[ 11  58  20  53   2 -14  14  39  68 -46] : <110>
[   9    5    9  -12    5    3   49   16   21 -111] : <2>
[   1   22   18   21 -111    4   -4  -44 -119  -74] : <174>
[ -1   3  -1  34  -5  11  -2  32 102 -32] : <131>
[  5  73  10  -4   1  -4  14   0  -4 -45] : <173>
[ 12 -37  10 -42  -5  -1  -9 -25 -40  38] : <44>
[-13 -43 -26 -47 -16  12 -32 -30 -68  13] : <132>
[-12  33   9   3   9 -12   5   3  49 -37] : <92>
asked: [-32 -30] => <132>
asked: [   3   49   16   21 -111] => <2>
asked: [  9   3   9 -12   5   3  49] => <92>
asked: [11 58] => <110>

[ 21 -20  47 -28   0 -50  72   5  -8  12   8  14] : <4>
[-38   0  10 -31  92  10  44 -56 -39  22  17  -2] : <40>
[ -4  -2   5 -10  20  -3  16 -13  -6  -1   7   0] : <53>
[-35  16  15 -60 -15   4  51 -14 -39  76 -20  13] : <134>
[ 13 -31  64 -21  92 -62 101 -46 -25  -9  28  11] : <45>
[ 23 -24  61 -39 -10 -60  91   7 -12  28   6  16] : <91>
[  8  10 -28  54  -1 -42 -26  19  17  15   3   7] : <106>
[-33  11  -1 -42  17  15  19 -26 -28  54 -12   2] : <64>
[-32  13  -1 -42  18  15  19 -26 -28  52 -10   1] : <101>
asked: [  0  10 -31  92] => <40>
asked: [ -1 -42  17  15  19 -26 -28  54] => <64>
asked: [ 6 16] => <91>
asked: [ 16  15 -60 -15   4  51 -14 -39  76 -20  13] => <134>

[-51  63  60  30  79 -14 -80 -78 -49 -35  17  22 -74  89 -43  29  46  48
  71 -20 -21 -79   7  66  17  56  -6 -49  93 -35 -80  17  -3  86  36   0
 -86 -81 -51 -73   3  59  52] : <108>
[-66  55 -33  24 -78 -23   3 -51  66  34   6 -23 -60  85  16  55  -7  24
 -71  19 -28 -16  59 -37 -87  58  76  11  63  78  52  62 -62 -35  90 -44
 -83  71 -17   6 -84  40 -29] : <48>
[ -6 -12 -17  15 -14 -23 -92  -5 -15  42  40  92  87 -13  10 -68  59  26
  51  76  13 -21   8 -10  21 -90 -63  83 -66 -47 -55  80  81   6  75  17
  73  17  80 -53  90  76  -9] : <80>
[  1  -5  38 -18 -27  43  -9  46 -92 -10  55 -23 -60  16  85   6  -7 -54
 -56  37  11  34 -73 -78  33   4 -76 -88  31 -65  61  66 -12   1  94  49
 -29  70 -92 -39  24  -9  50] : <15>
[ 82  63 -49  82 -19  28  12 -82  61  72  84  -6  16  70  69   9 -76 -25
 -23  37  -3  65  43   2 -89 -34  70  85 -39  -3 -55  70   1  59  57 -75
  28 -86  40  86  43  37  29] : <67>
[ 79   3  14  81  36 -59  19 -32 -93  15 -65 -36 -31 -53  47  71  56 -79
 -21  17  29  -6 -20  46   7  66  48   4  56  25 -61  49  -5  31  72 -37
  14  28 -61  40  64 -11 -27] : <7>
asked: [ -6 -49  93 -35] => <108>
asked: [ 29  46  48  71 -20 -21 -79   7  66  17  56  -6] => <108>
asked: [  6 -23 -60  85  16  55  -7] => <48>
asked: [-76 -88] => <15>
asked: [ 12 -82] => <67>
asked: [ 28 -61] => <7>

[-38   2  41   5  -9  68  22  -3 -16  38  37  12  -8  24  34 -23  11  16
   5 -22 -16 -37 -11 -92] : <214>
[-39  16  32   5  -4  55  20  -8 -15  46  43  24  -9  38  33 -15  31  21
 -11  23 -53 -41  -3 -96] : <202>
[-36  11  49  -6  -9  51  24   0 -13  58  67  -6  -7  50  35 -13  22  22
 -14  23 -60 -33  -5 -93] : <171>
[ -33    4   36    8  -13   80   26    3  -22   25   36    6  -11   25
   27  -17   19   16  -16   15  -19  -46   -7 -100] : <23>
[ -33    5   29   11  -16   83   23    8  -23   16   33   -1  -12   27
   20  -16   21   15  -24   17  -24  -55  -10 -107] : <51>
[ -39   16   32    5   -4   55   20   -8  -15   46   43   24   -9   38
   33  -15   31   21  -11   23  -53  -33   -5 -101] : <3>
[ -34    5   25   12  -19   85   23   10  -24   15   31   -3  -12   27
   18  -13   24   13  -28   18  -23  -59  -12 -109] : <79>
[ -39   16   32    5   -4   55   20   -8  -15   46   39   24   -9   38
   33  -15   31   21  -11   23  -16  -33   -5 -101] : <201>
[-36  11  49  -6  -9  51  24   0 -13  58  67  -6  -7  49  35 -13  22  22
 -14  23 -36 -33 -13 -93] : <179>
[-37  -8  40   4 -12  77  31   4 -22  29  42  14   0  29  36  -5  10  21
 -16   5 -22 -32  -1 -85] : <128>
[-36  11  49  -6  -9  51  24   0 -13  58  67  -6  -7  50  35 -13  22  22
 -14  23 -36 -33 -13 -93] : <151>
[-35   8  47  -4  -7  59  22  -2 -12  52  59   2  -8  39  34 -16  18  17
 -10  22 -27 -35 -11 -91] : <87>
asked: [ 15 -24] => <51>
asked: [-16   5 -22] => <128>
asked: [-36  11  49  -6  -9  51  24   0 -13  58  67  -6  -7  49  35 -13  22  22
 -14  23 -36 -33 -13 -93] => <179>

[ -7 -24 -15  -1   6  -2  -5  19   6] -> <141>
[-32 -39 -10 -19  19  -2  16 -24  25] -> <16>
[-1  9  3  1  2 -7  5 10  2] -> <125>
[ -4  13   6  -6 -13   7  -2  -8   5] -> <12>
[ -7   6  -1  -5   6 -24  -2  19 -15] -> <21>
[-33 -20 -14 -34  -4  28  12 -31  19] -> <146>
[ -47   30    2 -104   55   42  -33 -118   51] -> <49>
[-39 -32 -39 -46 -23 -73  77 -18   2] -> <72>
[  3  29  27  -7  -8   0  12 -10  -5] -> <127>
[ -2  29  -3   0  -9  -7  25 -11  -4] -> <30>
[  6  -5  -8   1  -1   8   4 -20   2] -> <192>
[-61 -62  28  48  -2 -52  -4 -35  43] -> <118>
asked: [-24 -15  -1   6  -2  -5  19   6] => <141>
asked: [-32 -39 -10 -19  19  -2  16 -24  25] => <16>
asked: [ 3  1  2 -7  5 10  2] => <125>
asked: [-47  30] => <49>
asked: [-2 -8  5] => <12>
asked: [-2 -8] => <12>

[-50  67   9  67  49   4  13]  <62>
[-71  36 -52  66 -72 -21  17]  <41>
[-74  38 -50  49  13  67   4]  <123>
[ 62 -28  56 -60  83  23 -15]  <27>
asked: [-50  49] => <123>
asked: [67 49  4 13] => <62>
asked: [67  9] => <62>
asked: [ 66 -72] => <41>
asked: [-50  67   9  67] => <62>

